Here is a tiny trained network, its code and every weight. The questions are about switching its units off for an input and a target symbol, where a switched-off unit gives its printed mean instead of its output.

import numpy as np


def w(rows, s, z=0):
    codes = np.array(rows[::2]) - 128.0
    scale = np.full(codes.shape[1], s)
    scale[-1] = z or s
    return codes * scale


def f(y):
    return y / 2 * (1 + np.tanh(0.7978845608 * (y + 0.044715 * y**3)))


def softmax(a):
    e = np.exp(a - a.max(-1, keepdims=True))
    return e / e.sum(-1, keepdims=True)


def log_softmax(a):
    a = a - a.max(-1, keepdims=True)
    return a - np.log(np.exp(a).sum(-1, keepdims=True))


def net(x, mask):
    ids = ['βγδεηθλμξπστφψω'.index(c) for c in x.split()]
    T = len(ids)
    res = E[ids] + P[:T]
    u = 0
    for l in range(2):
        q, k, v = (res @ M[l].T for M in (Q, K, V))
        z = softmax(np.where(np.tri(T) > 0, q @ k.T / 4**0.5, -1e9)) @ v
        res = res + np.where(mask[u], z, O[l][:, -1]) @ O[l][:, :-1]
        u += 1
        y = f(res @ A[l][:, :-1].T + A[l][:, -1])
        res = res + np.where(mask[u : u + 4], y, B[l][:, -1]) @ B[l][:, :-1]
        u += 4
    return log_softmax(res[-1] @ U[:, :-1].T + U[:, -1])


Q, K, V, O, A, B = {}, {}, {}, {}, {}, {}
E = w([
[60,134,232,62],'β',
[140,143,204,171],'γ',
[129,145,186,164],'δ',
[96,173,84,221],'ε',
[121,133,46,204],'η',
[64,39,119,212],'θ',
[38,182,130,89],'λ',
[99,74,166,128],'μ',
[198,135,108,136],'ξ',
[223,125,164,179],'π',
[141,181,119,88],'σ',
[116,250,81,159],'τ',
[25,121,72,141],'φ',
[162,74,122,200],'ψ',
[21,50,239,131],'ω',
],0.019)
P = w([
[171,37,45,2],'0',
[164,157,84,160],'1',
[166,201,108,199],'2',
[171,75,109,107],'3',
[161,159,110,179],'4',
[159,213,116,232],'5',
[172,146,125,193],'6',
[172,112,124,146],'7',
],0.0052)
Q[0] = w([
[91,214,140,165],'0.h0',
[137,53,105,67],'0.h0',
[153,134,255,211],'0.h0',
[129,179,140,41],'0.h0',
],0.0085)
K[0] = w([
[77,221,210,253],'0.h0',
[83,224,67,59],'0.h0',
[132,132,192,169],'0.h0',
[92,173,229,98],'0.h0',
],0.0069)
V[0] = w([
[176,117,61,248],'0.h0',
[66,188,85,66],'0.h0',
[93,156,132,139],'0.h0',
[126,100,139,137],'0.h0',
],0.012)
O[0] = w([
[126,48,105,32,150],'0.h0',
[109,186,85,76,253],'0.h0',
[94,3,75,2,228],'0.h0',
[51,112,90,224,79],'0.h0',
],0.0071,0.003)
A[0] = w([
[226,114,51,137,3],'0.n0',
[199,87,2,142,159],'0.n1',
[81,92,203,132,107],'0.n2',
[252,140,120,116,127],'0.n3',
],0.0085,0.0044)
B[0] = w([
[46,254,82,153,150],'0.n0',
[217,94,132,227,254],'0.n1',
[123,167,70,200,189],'0.n2',
[168,198,184,92,198],'0.n3',
],0.0076,0.0043)
Q[1] = w([
[165,158,222,120],'1.h0',
[64,123,20,43],'1.h0',
[2,173,160,132],'1.h0',
[197,164,199,97],'1.h0',
],0.0081)
K[1] = w([
[178,170,89,176],'1.h0',
[78,109,95,81],'1.h0',
[2,138,183,101],'1.h0',
[215,195,172,62],'1.h0',
],0.0083)
V[1] = w([
[91,104,191,42],'1.h0',
[220,97,123,65],'1.h0',
[161,77,253,112],'1.h0',
[80,213,237,180],'1.h0',
],0.0068)
O[1] = w([
[1,94,155,214,19],'1.h0',
[230,194,183,178,80],'1.h0',
[106,200,75,213,4],'1.h0',
[190,140,139,111,218],'1.h0',
],0.0064,0.0036)
A[1] = w([
[160,135,68,95,49],'1.n0',
[242,80,54,30,57],'1.n1',
[189,111,94,103,91],'1.n2',
[222,148,3,118,1],'1.n3',
],0.0058,0.0063)
B[1] = w([
[95,147,20,170,136],'1.n0',
[147,192,48,239,252],'1.n1',
[169,177,144,254,169],'1.n2',
[24,251,69,164,211],'1.n3',
],0.0089,0.0043)
U = w([
[160,100,129,109,237],'β',
[186,112,187,140,163],'γ',
[153,91,38,142,122],'δ',
[91,187,40,103,154],'ε',
[98,135,39,187,11],'η',
[138,143,115,141,73],'θ',
[186,103,101,181,103],'λ',
[189,177,126,63,190],'μ',
[153,64,55,146,96],'ξ',
[127,196,134,189,67],'π',
[115,93,1,57,87],'σ',
[69,177,80,41,87],'τ',
[182,151,180,173,83],'φ',
[54,142,108,198,142],'ψ',
[73,213,182,132,146],'ω',
],0.011)

Each question gives the input, a string of symbols that net reads in full, and the target symbol t.
The units are the heads (4 rows each of Q, K, V and O) and the neurons (one row each of A and B). Each row of codes is followed by its name. A weight is (code - 128) times the scale printed after its matrix; where a second scale follows, it is the last column's (O, A, B and U).
mask holds one flag per unit, layer by layer, with each layer's heads first. A switched-off unit (its flag False) gives its mean, the last column of its rows in O or B, instead of its output. The means were averaged over made-up inputs and are rounded, as every weight is.
A unit's drop is (log p(t) with every unit on - log p(t) with that unit switched off) / (log p(t) with every unit on - log p(t) with every unit switched off).
The circuit of an input: a set's keep is (log p(t) with only the set's units on - log p(t) with every unit switched off) / (log p(t) with every unit on - log p(t) with every unit switched off). Starting from all 10 units, units are removed one at a time, each time the one whose removal leaves the highest keep (on an exact tie, the one counted first), for as long as the keep stays at least 0.8.
circuit, biggest first: the units of the circuit, biggest drop first
k most important neurons: the k neurons with the biggest drops, biggest first
top k neurons in layer l: the k neurons of layer l with the biggest drops, biggest first
drop of u: that unit's drop, to one decimal
input μ π ω θ τ λ, target τ: 2 most important neurons => [0.n2 0.n1]
input τ β σ τ θ, target ξ: circuit, biggest first => [0.h0 1.n3 0.n3]
input σ λ ξ σ π, target φ: 2 most important neurons => [0.n3 1.n2]
input τ γ τ ω, target ψ: circuit, biggest first => [1.h0 0.n1]
input τ σ ε, target δ: circuit, biggest first => [0.h0 0.n1]
input ε λ σ σ ω ξ, target π: 2 most important neurons => [0.n1 1.n3]
input φ μ σ ε π, target φ: circuit, biggest first => [1.h0 0.n3 0.h0]
input σ ψ τ τ γ γ, target γ: 4 most important neurons => [1.n3 1.n1 0.n0 1.n0]
input τ σ λ, target τ: 3 most important neurons => [0.n1 1.n1 1.n2]
input τ ε τ τ β τ σ ω, target ψ: 2 most important neurons => [0.n1 0.n3]
input σ σ η, target η: top 3 neurons in layer 1 => [1.n3 1.n1 1.n2]
input β ω ε ω μ γ τ φ, target σ: most important neuron => [0.n2]
input τ μ γ τ τ σ ε φ, target σ: drop of 0.h0 => 0.2
input τ τ ω τ τ γ, target γ: drop of 1.n0 => 0.1
input λ τ ε ε, target δ: drop of 0.n1 => 0.5
